Here is a tiny trained network, its code and every weight. The questions are about switching its units off for an input and a class, where a switched-off unit gives its printed mean instead of its output.

import numpy as np


def w(rows, s, z=0):
    codes = np.array(rows[::2]) - 128.0
    scale = np.full(codes.shape[1], s)
    scale[-1] = z or s
    return codes * scale


def norm(h):
    return h / np.sqrt((h * h).mean(-1, keepdims=True) + 1e-5)


def f(y):
    return y / 2 * (1 + np.tanh(0.7978845608 * (y + 0.044715 * y**3)))


def log_softmax(a):
    a = a - a.max(-1, keepdims=True)
    return a - np.log(np.exp(a).sum(-1, keepdims=True))


def net(x, mask):
    res = np.array(x, float).reshape(1, 4) / 4 @ E
    u = 0
    for l in range(3):
        y = f(norm(res) @ A[l][:, :-1].T + A[l][:, -1])
        res = res + np.where(mask[u : u + 5], y, B[l][:, -1]) @ B[l][:, :-1]
        u += 5
    return log_softmax(norm(res)[-1] @ U[:, :-1].T + U[:, -1])


A, B = {}, {}
E = w([
[141,106,186,85,163,99],'x0',
[187,56,108,111,77,76],'x1',
[117,159,148,112,81,147],'x2',
[44,7,177,144,118,174],'x3',
],0.013)
A[0] = w([
[151,84,77,189,248,107,50],'L0N1',
[72,177,128,129,183,121,67],'L0N2',
[116,185,211,96,25,146,53],'L0N3',
[142,134,226,71,173,61,3],'L0N4',
[91,125,70,173,93,111,84],'L0N5',
],0.014,0.0044)
B[0] = w([
[56,180,95,6,36,122,210],'L0N1',
[165,161,209,161,68,134,215],'L0N2',
[66,146,70,35,103,90,225],'L0N3',
[143,58,86,143,146,244,252],'L0N4',
[157,123,129,168,92,161,177],'L0N5',
],0.022,0.0047)
A[1] = w([
[194,214,73,90,229,132,74],'L1N1',
[93,175,3,242,141,119,80],'L1N2',
[250,131,158,102,94,42,154],'L1N3',
[28,69,119,212,174,52,3],'L1N4',
[74,137,74,62,165,82,120],'L1N5',
],0.013,0.0045)
B[1] = w([
[153,126,89,134,252,128,217],'L1N1',
[97,153,98,148,85,221,179],'L1N2',
[203,116,142,102,117,104,254],'L1N3',
[119,148,121,161,178,52,154],'L1N4',
[130,183,98,164,85,74,252],'L1N5',
],0.016,0.0041)
A[2] = w([
[45,198,216,167,179,134,4],'L2N1',
[144,189,106,209,15,87,159],'L2N2',
[24,14,151,189,75,58,84],'L2N3',
[22,102,170,175,165,120,99],'L2N4',
[206,5,107,125,49,44,92],'L2N5',
],0.014,0.0034)
B[2] = w([
[125,129,240,169,35,81,164],'L2N1',
[122,25,133,100,209,133,254],'L2N2',
[230,166,46,81,198,85,238],'L2N3',
[201,218,51,133,176,146,178],'L2N4',
[32,219,250,184,78,162,249],'L2N5',
],0.016,0.0081)
U = w([
[210,166,73,142,206,103,156],'0',
[16,145,65,31,66,102,114],'1',
[109,129,252,200,76,141,146],'2',
[104,27,64,176,130,232,193],'3',
[90,43,93,123,124,118,154],'4',
[118,42,99,190,100,65,3],'5',
],0.014,0.008)

Each question gives the input, the list of numbers given to net, and the class t.
The units are the neurons (one row each of A and B). Each row of codes is followed by its name. A weight is (code - 128) times the scale printed after its matrix; where a second scale follows, it is the last column's (A, B and U).
mask holds one flag per neuron, layer by layer. A switched-off neuron (its flag False) gives its mean, the last column of its row in B, instead of its output. The means were averaged over made-up inputs and are rounded, as every weight is.
A unit's drop is (log p(t) with every unit on - log p(t) with that unit switched off) / (log p(t) with every unit on - log p(t) with every unit switched off).
most important unit: the unit with the biggest drop
k most important neurons: the k neurons with the biggest drops, biggest first
top k neurons in layer l: the k neurons of layer l with the biggest drops, biggest first
drop of u: that unit's drop, to one decimal
input [-5,7,1,7], class 0: most important unit : L2N3
input [-6,-5,3,7], class 0: 3 most important neurons : L0N4, L2N4, L2N3
input [5,8,-8,8], class 0: 2 most important neurons : L2N3, L0N2
input [7,0,7,8], class 0: 2 most important neurons : L2N3, L0N1
input [5,-4,6,-4], class 1: 2 most important neurons : L0N3, L2N3
input [5,-1,4,3], class 3: 3 most important neurons : L0N4, L0N1, L2N5
input [-8,-5,0,8], class 0: 4 most important neurons : L2N4, L0N4, L2N3, L1N4
input [6,-7,6,-6], class 2: top 3 neurons in layer 2 : L2N3, L2N1, L2N4
input [-8,1,-6,-3], class 3: top 2 neurons in layer 0 : L0N5, L0N3
input [-4,6,-5,6], class 0: 2 most important neurons : L2N3, L1N3
input [-8,0,-7,-3], class 3: top 3 neurons in layer 2 : L2N2, L2N5, L2N1
input [0,7,-2,-5], class 2: top 2 neurons in layer 2 : L2N5, L2N3
input [8,6,-4,-4], class 3: 2 most important neurons : L0N4, L0N2
input [-6,1,-1,-5], class 3: most important unit : L1N2
input [3,4,-2,3], class 2: 2 most important neurons : L2N5, L0N3
input [-4,-6,-6,2], class 1: 2 most important neurons : L0N1, L2N5
input [-3,-1,-3,3], class 4: top 2 neurons in layer 2 : L2N2, L2N5
input [2,-4,-5,3], class 1: 2 most important neurons : L0N1, L2N5
input [-7,5,-7,0], class 1: 2 most important neurons : L0N1, L0N4
input [6,3,-6,0], class 1: top neuron in layer 2 : L2N2
input [-7,-4,5,-1], class 3: 2 most important neurons : L0N1, L2N2
input [2,-6,-7,-1], class 1: drop of L2N5 : 0.1
input [-3,3,3,6], class 0: drop of L2N3 : 0.3
input [2,-7,1,-2], class 2: drop of L0N2 : 0.5
input [-8,-3,1,0], class 3: top 2 neurons in layer 2 : L2N5, L2N2
